Here is a tiny trained network, its code and every weight. The questions are about switching its units off for an input and a class, where a switched-off unit gives its printed mean instead of its output.

import numpy as np


def w(rows, s, z=0):
    codes = np.array(rows[::2]) - 128.0
    scale = np.full(codes.shape[1], s)
    scale[-1] = z or s
    return codes * scale


def f(y):
    return y / 2 * (1 + np.tanh(0.7978845608 * (y + 0.044715 * y**3)))


def log_softmax(a):
    a = a - a.max(-1, keepdims=True)
    return a - np.log(np.exp(a).sum(-1, keepdims=True))


def net(x, mask):
    res = np.array(x, float).reshape(1, 8) / 4 @ E
    y = f(res @ A[0][:, :-1].T + A[0][:, -1])
    res = res + np.where(mask, y, B[0][:, -1]) @ B[0][:, :-1]
    return log_softmax(res[-1] @ U[:, :-1].T + U[:, -1])


A, B = {}, {}
E = w([
[135,128,142,146,129,113,123],'x0',
[117,136,112,91,129,141,134],'x1',
[114,130,110,88,128,152,132],'x2',
[131,132,131,134,131,118,130],'x3',
[86,74,184,153,255,177,185],'x4',
[189,40,86,56,193,67,72],'x5',
[72,46,209,58,46,86,150],'x6',
[249,129,160,72,95,194,187],'x7',
],0.0086)
A[0] = w([
[95,93,182,130,189,129,184,15],'N1',
[147,169,89,154,181,167,125,3],'N2',
[87,84,169,83,95,89,155,73],'N3',
[205,123,156,105,94,150,168,88],'N4',
[197,92,145,116,104,170,158,96],'N5',
[83,181,143,147,96,146,154,113],'N6',
[150,166,95,91,17,89,64,55],'N7',
[114,159,128,167,101,135,151,168],'N8',
[98,187,159,148,118,158,178,101],'N9',
[8,84,101,146,121,97,78,123],'N10',
[107,162,163,160,107,129,148,149],'N11',
[131,57,73,108,152,97,99,116],'N12',
[99,101,169,112,200,158,156,110],'N13',
[87,176,161,149,78,163,154,103],'N14',
[76,49,194,100,66,115,161,34],'N15',
[65,170,96,131,176,93,98,210],'N16',
[84,114,111,155,120,123,105,63],'N17',
[177,55,112,111,154,104,79,107],'N18',
[174,135,161,104,154,149,183,144],'N19',
],0.012,0.0016)
B[0] = w([
[82,111,125,155,93,148,30,180],'N1',
[202,131,82,155,137,173,122,183],'N2',
[220,123,99,135,125,175,118,199],'N3',
[88,163,166,149,68,116,188,191],'N4',
[99,200,156,111,89,95,191,181],'N5',
[122,52,129,66,162,82,143,184],'N6',
[61,112,132,182,130,137,9,252],'N7',
[130,115,120,82,158,142,131,169],'N8',
[113,66,98,105,163,67,148,186],'N9',
[146,205,197,131,61,121,199,214],'N10',
[119,118,151,108,182,142,161,167],'N11',
[93,119,141,85,176,92,164,192],'N12',
[71,89,151,167,88,160,46,183],'N13',
[136,68,136,100,170,85,140,194],'N14',
[194,147,1,158,156,153,149,217],'N15',
[135,210,119,135,73,119,188,187],'N16',
[132,161,154,109,113,136,133,151],'N17',
[139,108,159,65,202,79,144,199],'N18',
[103,179,152,142,80,142,132,170],'N19',
],0.0097,0.013)
U = w([
[72,223,226,120,24,141,225,48],'0',
[76,56,170,8,205,73,154,238],'1',
[11,101,166,186,79,182,2,174],'2',
[233,157,17,172,129,197,149,2],'3',
],0.01,0.00037)

Each question gives the input, the list of numbers given to net, and the class t.
The units are the neurons (one row each of A and B). Each row of codes is followed by its name. A weight is (code - 128) times the scale printed after its matrix; where a second scale follows, it is the last column's (A, B and U).
mask holds one flag per neuron, in row order. A switched-off neuron (its flag False) gives its mean, the last column of its row in B, instead of its output. The means were averaged over made-up inputs and are rounded, as every weight is.
A unit's drop is (log p(t) with every unit on - log p(t) with that unit switched off) / (log p(t) with every unit on - log p(t) with every unit switched off).
The circuit of an input: a set's keep is (log p(t) with only the set's units on - log p(t) with every unit switched off) / (log p(t) with every unit on - log p(t) with every unit switched off). Starting from the 12 units with the biggest drops (on a tie, the unit counted first), units are removed one at a time, each time the one whose removal leaves the highest keep (on an exact tie, the one counted first), for as long as the keep stays at least 0.8.
circuit, biggest first: the units of the circuit, biggest drop first
unit that matters most: the unit with the biggest drop
top k neurons: the k neurons with the biggest drops, biggest first
drop of u: that unit's drop, to one decimal
input [3,-6,0,3,8,-6,1,1], class 2: unit that matters most -> N1
input [1,2,-8,1,-8,-8,-8,-4], class 1: circuit, biggest first -> [N6 N14]
input [-4,-4,0,-8,-6,7,-6,-4], class 1: top 2 neurons -> [N18 N12]
input [3,-6,-3,-8,-5,-8,-2,-7], class 1: top 4 neurons -> [N6 N14 N9 N8]
input [2,7,4,-3,-2,-1,1,0], class 2: top 2 neurons -> [N18 N15]
input [-8,-6,6,6,1,-8,7,0], class 1: top 3 neurons -> [N6 N14 N9]
input [-4,2,5,6,1,-7,7,-3], class 1: top 3 neurons -> [N6 N14 N9]
input [-7,7,3,3,2,6,-1,-6], class 0: top 2 neurons -> [N10 N16]
input [7,2,-1,-2,8,-2,0,7], class 2: top 2 neurons -> [N1 N13]
input [-4,3,-2,4,-8,5,-7,-4], class 2: top 2 neurons -> [N7 N15]
input [-6,-8,1,8,-4,0,7,5], class 3: top 3 neurons -> [N15 N3 N10]
input [4,3,3,-2,1,7,5,8], class 0: top 3 neurons -> [N4 N5 N19]
input [5,8,-2,-4,-5,-4,-3,-6], class 0: drop of N10 -> 0.7
input [-5,4,-6,6,7,-2,1,-4], class 2: drop of N13 -> 0.6
input [6,-3,-7,-5,-5,3,4,-7], class 0: drop of N10 -> 1.2
input [3,2,0,-7,-7,-6,-6,8], class 0: unit that matters most -> N4
